Below is a small trained network, with its code and all its weights. Each question gives an input and a class and asks what happens when units are switched off, that is, made to give their printed mean instead of their output.

import numpy as np


def w(rows, s, z=0):
    codes = np.array(rows[::2]) - 128.0
    scale = np.full(codes.shape[1], s)
    scale[-1] = z or s
    return codes * scale


def f(y):
    return y / 2 * (1 + np.tanh(0.7978845608 * (y + 0.044715 * y**3)))


def log_softmax(a):
    a = a - a.max(-1, keepdims=True)
    return a - np.log(np.exp(a).sum(-1, keepdims=True))


def net(x, mask):
    res = np.array(x, float).reshape(1, 6) / 4 @ E
    y = f(res @ A[0][:, :-1].T + A[0][:, -1])
    res = res + np.where(mask, y, B[0][:, -1]) @ B[0][:, :-1]
    return log_softmax(res[-1] @ U[:, :-1].T + U[:, -1])


A, B = {}, {}
E = w([
[142,133,133,120,117],'x0',
[155,160,151,245,107],'x1',
[132,126,131,127,119],'x2',
[67,137,192,118,45],'x3',
[108,113,121,140,143],'x4',
[159,110,219,112,208],'x5',
],0.012)
A[0] = w([
[110,161,142,236,102,86],'n0',
[150,165,130,88,74,120],'n1',
[63,158,108,110,131,117],'n2',
[120,182,138,183,100,193],'n3',
[179,78,35,125,153,127],'n4',
[104,159,71,167,136,76],'n5',
[120,68,189,154,93,163],'n6',
[111,109,226,94,172,150],'n7',
[127,192,154,224,92,55],'n8',
[146,74,143,166,150,122],'n9',
[116,65,115,121,122,126],'n10',
[192,93,70,66,147,144],'n11',
[116,117,191,98,156,75],'n12',
[185,136,176,182,168,107],'n13',
[150,78,116,53,178,1],'n14',
[170,147,128,128,133,137],'n15',
[78,135,112,135,79,108],'n16',
[111,69,251,106,175,121],'n17',
[130,100,64,96,176,132],'n18',
[153,71,106,153,94,148],'n19',
[168,149,175,190,179,117],'n20',
[107,180,160,132,138,99],'n21',
[59,98,106,139,138,116],'n22',
[137,160,60,144,110,149],'n23',
[88,112,100,78,78,141],'n24',
[40,83,92,61,73,155],'n25',
[93,162,95,72,90,116],'n26',
[74,120,105,126,119,130],'n27',
],0.012,0.0093)
B[0] = w([
[74,165,88,87,61,221],'n0',
[166,87,152,142,173,153],'n1',
[178,91,158,117,167,155],'n2',
[135,44,90,150,79,229],'n3',
[64,125,112,112,28,216],'n4',
[97,103,97,157,122,156],'n5',
[101,166,124,142,111,199],'n6',
[85,131,33,139,40,241],'n7',
[79,166,132,83,39,211],'n8',
[119,125,141,137,166,160],'n9',
[88,146,157,162,140,140],'n10',
[76,137,134,94,46,222],'n11',
[78,180,112,98,54,166],'n12',
[188,68,144,149,222,209],'n13',
[170,55,46,217,83,170],'n14',
[171,97,87,124,115,146],'n15',
[123,125,186,117,179,177],'n16',
[106,136,61,85,58,254],'n17',
[83,169,124,120,29,203],'n18',
[94,182,120,138,128,155],'n19',
[253,78,156,218,193,218],'n20',
[136,107,105,123,107,137],'n21',
[134,144,125,141,148,146],'n22',
[67,144,84,87,48,198],'n23',
[146,149,223,136,208,204],'n24',
[184,142,253,136,182,250],'n25',
[105,131,152,160,185,188],'n26',
[153,150,156,124,161,159],'n27',
],0.0071,0.0098)
U = w([
[74,199,165,66,75,254],'0',
[125,39,80,137,70,133],'1',
[203,39,203,157,254,6],'2',
],0.0088,0.00085)

Each question gives the input, the list of numbers given to net, and the class t.
The units are the neurons (one row each of A and B). Each row of codes is followed by its name. A weight is (code - 128) times the scale printed after its matrix; where a second scale follows, it is the last column's (A, B and U).
mask holds one flag per neuron, in row order. A switched-off neuron (its flag False) gives its mean, the last column of its row in B, instead of its output. The means were averaged over made-up inputs and are rounded, as every weight is.
A unit's drop is (log p(t) with every unit on - log p(t) with that unit switched off) / (log p(t) with every unit on - log p(t) with every unit switched off).
The circuit of an input: a set's keep is (log p(t) with only the set's units on - log p(t) with every unit switched off) / (log p(t) with every unit on - log p(t) with every unit switched off). Starting from the 12 units with the biggest drops (on a tie, the unit counted first), units are removed one at a time, each time the one whose removal leaves the highest keep (on an exact tie, the one counted first), for as long as the keep stays at least 0.8.
units of the circuit, in order: the units of the circuit, biggest drop first
k most important neurons: the k neurons with the biggest drops, biggest first
drop of u: that unit's drop, to one decimal
input [-7,-5,5,-4,-1,6], class 1: units of the circuit, in order => n14
input [0,2,-6,7,-1,6], class 1: units of the circuit, in order => n7, n25, n24
input [3,-3,-3,0,1,6], class 1: units of the circuit, in order => n14, n7
input [-6,-2,4,-7,8,-1], class 0: units of the circuit, in order => n3, n18
input [-6,0,-2,-6,0,-6], class 0: units of the circuit, in order => n20, n14, n18
input [-8,5,2,8,-5,3], class 1: 3 most important neurons => n3, n25, n24
input [4,0,-4,-1,-8,7], class 1: 2 most important neurons => n7, n17
input [7,2,8,-6,3,1], class 2: 2 most important neurons => n7, n17
input [0,-8,-3,0,-1,8], class 1: 2 most important neurons => n14, n7
input [4,1,-1,-1,1,2], class 2: drop of n0 => 0.2
input [7,-3,3,-5,0,-6], class 0: drop of n23 => 0.0
input [-8,-5,-1,0,7,-8], class 0: drop of n14 => 0.1
